Each row of numbers belongs to one of the nodes below and depends on some of the facts about them. Some rows are named. Which node is each other row?

Some rows with their names:
Q_250: [  9   9   2   6  -7 -18  -1 -18  11  22   4 -10 -13  -4   3   1   8   4
  -8  -2 -11 -11 -32 -16 -16  -5  -6  20 -38  31  -2  19   6  10   1   2
   6  -7  -5  -8  -1  17  -9   7  -8]
Q_123: [  6   2  -5  12   3   3 -20  13  -6 -15  -5 -23  27   3  -2   0 -23  16
  -3  -2   7   5  17  17  -8  -5  13 -20  27 -24   4  12 -11  -3 -12   9
 -17   2 -12   7   4 -27 -18  17  11]
Q_333: [ -1  -4  -4  20  -1   4  -8  14   3  -9 -21 -13  16  -5   5  10 -26  17
 -16  10   4   8  17  18  -3  -7  19 -12  14 -18 -15  -5  -5 -10  -2  10
 -12   6 -10  11   5 -14   4  17  -7]
Q_707: [ 13   7  11  -2  12 -12   4   4  12   1 -11  -9  24  -6   1   9 -11   8
 -11   9   9   3   5  15  -8  -9   9  -7   8 -18   0   6  -5  -6 -13   0
  -4  -2 -19  11   0 -11 -13  11 -11]
Q_903: [ -3   1  -7  14 -30  16 -14   9 -17 -16 -22  14 -28   8   0  11  -1  -1
  -6   8 -28  -9  11  13  17   2  22  -9   7  -3 -16 -34   5  -8  -1 -11
   6  -3  12  14  -6  -5  26 -11   3]
Q_554: [ 18   7   0 -18 -14   4   4 -15   4  -3 -11  22 -21   5  -4   5  19 -14
  13   2 -12 -13  -7   4  10  13   3 -14   6  -8   8  -1   3   3 -20 -22
   4   4  -8   4 -24   9   2 -21  11]
Q_724: [  5  -5  13  15  15   2  27  15   2  17  -4   3  -9 -25   6 -20 -24  14
   1 -19 -13   3 -32   3   3  -3   5   6  -2  -7  23  -1 -24  17  41  12
 -13  20  -3 -18 -26  23   8 -19  18]
Q_304: [ -6  10  11  -2  16   7 -15  16 -15  15   5 -12  10   9 -23  -5   8   5
   6  -2   3  10  18  12  -2   0 -16   0  24  13  41  -6  -6   6   3   1
   8 -18  19  -6  -3 -21   1  10  12]
Q_487: [  1  -7   4   7  15   8  12   6   8  21  -6  -9 -13 -19  -2  -7  -9  10
   6 -10   4   7 -11   6   0   0 -11  -9   7   3  43  -2  -7  22  15   6
 -15   4 -11 -16 -25   6   2 -14  25]
Q_172: [  2  -2  -8 -16  28  11  -3 -13  -4  23  15 -10  -3 -16   4 -12  -6   0
   8  11   4   2   1  16   5  20  -8  -4   6   1  37   2 -18  17  11  13
  11 -11  -5   3 -20  13  11 -26   1]
Q_428: [  3  16  12   6  13 -14 -14   7 -11   2   5   6   2  14   1   4  29  11
   8   8   0   2  10   1  12 -36 -29  21  22  16 -28  -7  17  21  -9  -1
  11 -25   4   4  22 -46  -4  33  -4]
Q_825: [  8  -7  10 -18 -17  -3   2  15  -6   0  14  12  15   8   7  -3   2  -8
   1  -1   0   6   8  -7  11  16   0  -9  -6   7  -4   1  14 -11 -19   9
   3  -3   7   4  14   1 -18   8  -3]
Q_489: [ 16 -12  13   3 -20 -17  23  13  -1   9   1  19 -10 -21  24  -9 -20   4
   3 -11   1   5 -28 -13  19   8   9 -15  -3  -1   1   7  14   6  -3  16
 -27  26 -20  -7  -6  26 -22 -13  22]
Q_694: [ 20  -3   4 -12   5 -19  29 -27  35  21   6  21  -5  -6   3  17  24 -12
   9  -4   9   4 -26 -14   1  -1 -12  -4 -10   4 -10   3   5   7   0 -16
 -10  25 -24 -27 -20  12 -15   1  -7]
Q_216: [ -5   9   3  -9   4 -12  -3  -6  -5  -4  12   3   9   9  -8   6   5  -3
   2  -5  -4  10   6   0  -1   0  -4   9  -3   3 -10  -4   0  -8  -4  -5
   9   1   2   3   6  -1  -3  -1  -8]
Q_873: [ -4   7   4  -3   1 -13   4  -8   0  -2   5  -2  -4   3   0   1   9  -2
   1  -4   0   3  -5  -3  -1   1  -4   8  -3   3  -3  -4   0   0  -4  -5
   6   2   0   1   1   1  -6  -3  -2]
Q_18: [ -9   0 -18 -13  14  -6 -29 -20 -17 -12  31  -8  12   6   2  -2  -1  -3
   4   9  -5  11  22   6   7  21   6  -5   4  -5  -6  -3 -12  -7 -12  12
  27 -16  -1  16   8   5   2 -12 -11]

There are 3 kinds of fact about the nodes: τ, χ, φ.
[Q_851, Q_27, Q_428, Q_134, Q_725, Q_605, Q_768, Q_84, Q_254, Q_205, Q_647, Q_756, Q_227, Q_163] τ letrobes
[Q_957, Q_418, Q_635, Q_270, Q_184, Q_439, Q_168, Q_331, Q_489, Q_383, Q_793, Q_626, Q_825, Q_905, Q_585, Q_356, Q_22] τ nabal
[Q_103, Q_664, Q_123, Q_244, Q_482, Q_578, Q_15, Q_860, Q_773, Q_437, Q_520, Q_375, Q_526, Q_370, Q_857, Q_333, Q_146, Q_213, Q_500, Q_707] τ dodro
[Q_463, Q_487, Q_841, Q_245, Q_854, Q_448, Q_906, Q_82, Q_472, Q_816, Q_900, Q_548, Q_23, Q_92, Q_304, Q_241, Q_831, Q_480, Q_42, Q_324, Q_724, Q_365, Q_692, Q_172] τ flifles
[Q_16, Q_129, Q_934, Q_858, Q_268, Q_576, Q_112, Q_554, Q_292, Q_87, Q_247, Q_903] τ fazadrer
[Q_669, Q_638, Q_653, Q_21, Q_619, Q_648, Q_250, Q_644, Q_338, Q_770, Q_502, Q_628, Q_989, Q_74] τ brize
[Q_851, Q_957, Q_16, Q_635, Q_244, Q_268, Q_578, Q_168, Q_15, Q_906, Q_773, Q_437, Q_383, Q_87, Q_548, Q_333, Q_905, Q_227] χ 751
[Q_463, Q_184, Q_448, Q_554, Q_605, Q_92, Q_831, Q_825, Q_692, Q_213, Q_989, Q_756, Q_903] χ 878
[Q_487, Q_489] χ 616
[Q_418, Q_653, Q_21, Q_82, Q_770, Q_205, Q_724, Q_365] χ 193
[Q_270, Q_245, Q_638, Q_520, Q_585] χ 545
[Q_669, Q_134, Q_648, Q_338, Q_254, Q_647] χ 901
[Q_428, Q_725, Q_250, Q_644, Q_375, Q_502, Q_146, Q_324, Q_22] χ 144
[Q_129, Q_439, Q_860, Q_472, Q_768, Q_304, Q_628, Q_857, Q_480, Q_707] χ 275
[Q_934, Q_858, Q_854, Q_247, Q_793] χ 402
[Q_482, Q_292, Q_816, Q_84, Q_526, Q_172] χ 640
Q_851 φ: Q_448
Q_957 φ: Q_773, Q_628, Q_123
Q_795 φ: Q_777, Q_482
Q_829 φ: Q_576
Q_103 φ: Q_324, Q_109, Q_773, Q_437
Q_463 φ: Q_653, Q_854, Q_144, Q_906
Q_946 φ: Q_538, Q_756
Q_330 φ: Q_68
Q_27 φ: Q_109, Q_114, Q_482
Q_487 φ: Q_305, Q_520, Q_123
Q_635 φ: Q_23, Q_725
Q_270 φ: Q_841
Q_934 φ: Q_370
Q_858 φ: Q_765, Q_340
Q_298 φ: Q_793, Q_241
Q_619 φ: Q_500, Q_480
Q_439 φ: Q_184
Q_890 φ: Q_68, Q_725, Q_900
Q_112 φ: Q_448, Q_748, Q_268, Q_340, Q_906, Q_626
Q_648 φ: Q_205
Q_250 φ: Q_460, Q_205
Q_331 φ: Q_756, Q_383, Q_23
Q_161 φ: Q_212, Q_428
Q_860 φ: Q_653, Q_87
Q_489 φ: Q_647, Q_109, Q_750, Q_16
Q_554 φ: Q_68
Q_292 φ: Q_855
Q_605 φ: Q_500, Q_576, Q_18
Q_644 φ: Q_578, Q_906
Q_338 φ: Q_216
Q_768 φ: Q_664, Q_669, Q_628, Q_21, Q_156
Q_816 φ: Q_841, Q_595
Q_548 φ: Q_84, Q_134
Q_694 φ: Q_383, Q_585, Q_894, Q_245
Q_88 φ: Q_428, Q_379
Q_375 φ: Q_418, Q_437, Q_333
Q_502 φ: Q_418, Q_525, Q_168, Q_472, Q_144, Q_903
Q_92 φ: Q_576, Q_900
Q_433 φ: Q_370, Q_254, Q_42
Q_526 φ: Q_525, Q_340
Q_590 φ: Q_770
Q_673 φ: Q_15, Q_137
Q_831 φ: Q_418, Q_906
Q_247 φ: Q_525
Q_857 φ: Q_15, Q_578
Q_696 φ: Q_146
Q_877 φ: Q_664, Q_900
Q_905 φ: Q_324, Q_472
Q_724 φ: Q_254, Q_109, Q_553
Q_34 φ: Q_324, Q_212, Q_244, Q_638
Q_365 φ: Q_18
Q_445 φ: Q_379, Q_304
Q_692 φ: Q_500, Q_467
Q_17 φ: Q_571
Q_213 φ: Q_720, Q_428
Q_227 φ: Q_725, Q_626
Q_74 φ: Q_765
Q_356 φ: Q_304, Q_156
Q_955 φ: Q_370, Q_87, Q_770
Q_172 φ: Q_576
Q_22 φ: Q_578, Q_168, Q_773, Q_482
Q_163 φ: Q_825

Which node is each row?
No name comes twice in this set of rows, the named rows included.
[  3 -22   3  16 -30   4  18  19   1   4 -12  12 -23 -19  23  -9 -21   1
  -1   0  12   1 -16 -18  16   7  16 -23   4  -2   7  -3  25   6  -9  13
 -31  15 -16   0  -7  18 -11  -8  26] => Q_22
[-13   1  -5   2  -4  -5 -17  -4 -13 -19   8  -7  -1   8  -7  -4  -8   0
   6 -13   1   6   8  -2   0   3  -5  -1  13  -6   0   3  -2  -2  -8   2
  -3   9  -4  -4   4  -4  -8   2  18] => Q_305
[  9   9 -10   4   6 -14 -16 -30  -2  13  21 -13 -13 -13  16 -11  -3   5
   2  11 -13  -6 -19  -6  -5  19   2   5 -33  24   4  22  -4  18  -6  21
  18 -19 -13   9  -1  25  -3 -12  -7] => Q_619
[ 10   4   7 -10  14 -15  21  -2  12   3   0  18 -13  -8  12  -2  26   4
   8   6   7 -15 -11  -8   9 -23 -17  20   3   4 -24  12   3  23   5  -5
   0  -4 -10  -8   5 -13   0   6  -4] => Q_163
[-16 -23 -16 -18 -25  36   1   8   0 -10   4   1   9  16   0   5   5 -26
  -5   5  20  -8  33 -12   1  22   3 -14  -6   3   1   5  16 -22 -21  -4
   2  -4  19   7  17   3   3   5  -7] => Q_626
[  5   7  22  -2   4  -3  32  23  21  -5 -32  -7  13  -8  -3  -4 -14   9
 -21   1  19 -15  -9   2 -25 -13  12  11  -4 -19  10   3 -15 -15   3  -8
 -16   2  -4  21  -5   5   4  -5  -7] => Q_860
[ -8   0 -13  -4 -27  29  -6  -1   1 -16 -26  12 -22  17 -12  14  17 -16
  -6  14 -15 -19  19   4   5  11  16  -4   0  -3  -9 -25   8 -16  -5 -28
  11  -4  17  18  -5   4  27 -11  -8] => Q_268
[-20  -4 -13  11 -17  19 -12   0  -9 -16  -4 -16   1  17 -13  -7 -11  -5
 -18 -13 -13 -22   2 -15 -28  -3  11  22 -40  20  -8  15  -6 -20  12  -3
  15 -11  35   5  24   9  13   5  -9] => Q_653
[-11  15   1  -6  -2  -4 -22  -4 -16 -24   5 -10   6  16 -18  -5   4  -1
  17 -12  11   5  20  -2  -6  -1  -9  -3  23  -3  19   7   5   2 -17  -4
   2  -5   7  -3  10 -19 -14   5  20] => Q_156
[ -3 -10 -23 -18  18  22  -5 -16   6 -10  20   1   5  18   5  10  25  -9
  17   2  19 -20  25  -2   2  -6 -16   5   6  -7 -34  28  -2   7  -1 -11
  17 -12  11 -17  11 -24   5  19  -6] => Q_725
[ -7   1   0   8  -5  -8  14  -8   9   2  -8   5 -22 -12   8   0  -1   1
   2   0   7   1 -12  -7  -5   0   4   2  -4   0   2 -10   6   1   1   1
 -12  13 -12   1  -8  16   1  -4  -2] => Q_673

Now the same nodes, written a new way:
Some nodes and their rows:
Q_437: [ 12  12   1  14   5 -27   3  -1   5  27   7 -19  13   1   3]
Q_418: [ -3   7  19  -1  10 -20  -4 -15   3  14  -5 -18  -1  29   0]
Q_428: [ 43  29  -3  -6   3  -1   1  15 -63  34 -32   3   9  -7 -39]
Q_161: [ 30  30 -26 -14 -17  15  -6   2 -28   0 -36  -2  17 -22 -47]
Q_553: [ 22   1  15   1   7 -24   3  -3   4  13   1  -9  18   4   5]
Q_647: [ 20   6  23   4   7 -17   3   2 -11  33  -1 -17   0  -3  11]
Q_23: [28 -4 32 -2  6 -5 -8  3  8  4 -8 -3 20 18 -3]
Q_720: [ 24  12   9   0   9 -15  -1   4 -16  13 -10  -5  21   8 -13]
Q_585: [ 13   1  17 -10  17 -20   3  -4  -6  15 -14  -9  11  13   7]
Q_793: [ 13   3  17  -8  15 -19   4  -5  -6  14 -14  -9  11  15   7]
Q_750: [ 20   4  16   3   8 -23   1  -1   3  15   2 -10  16   6   3]
Q_829: [-29  19  -5 -22 -31  -7 -41  24 -13 -34  -8 -24  18 -22  63]
Q_756: [ 19   7  27   5   7 -10   3   0 -16  30  -8 -19   4  -1   8]
Q_595: [ 17   5  17   3   9 -18   1  -1  -5  12  -2 -11  20   9  -1]
Q_383: [ 15   2  18 -11  17 -17   4  -5  -5  13 -15 -10  13  13   5]
Q_669: [ 10  -3  21 -27  12 -27   9   4   3   0 -10 -13  15  19  -9]
Q_777: [ 19   6  13   1   7 -25  -1  -2   6  15   3  -9  13   5   2]

Name these rows:
No name comes twice in this set of rows, the named rows included.
[ 14  16   7  -5 -10  11  -4  -5  -3  18 -18 -25  -2 -25   3] => Q_768
[ 33 -44  20  17  -6 -16  34 -19  -9   7 -13 -43  47 -26  40] => Q_370
[  7   5  14  -1   0 -23  -8   6 -15   0   0 -12  21   6  18] => Q_18
[  7  10 -13 -17 -11  -2  -5 -16  13   3 -21 -14  -6 -11  -7] => Q_905
[ 12  -2  18 -26  10 -27   8   4   9   3  -7 -11  12  16 -11] => Q_628
[  3  24  23  -1   3  30  -4  -8  14  19 -22 -34   2 -23   2] => Q_227
[  7  10   2 -16  -2  11   0 -12   7   0 -31 -19   7 -10  -1] => Q_331
[  1  14  11   3 -14  15  -6 -14  -6  14 -19 -37  -6 -13   1] => Q_851
[ 25 -31   6  -2 -25   5  19 -23   9 -13 -22 -36  28 -39  24] => Q_433
[-23   9   8 -20 -14  -1  -6 -23  15 -15 -16 -37  -2  22 -31] => Q_502
[-16  16  13 -28 -26  13 -47  26  10 -34 -14 -13  18 -18  53] => Q_92

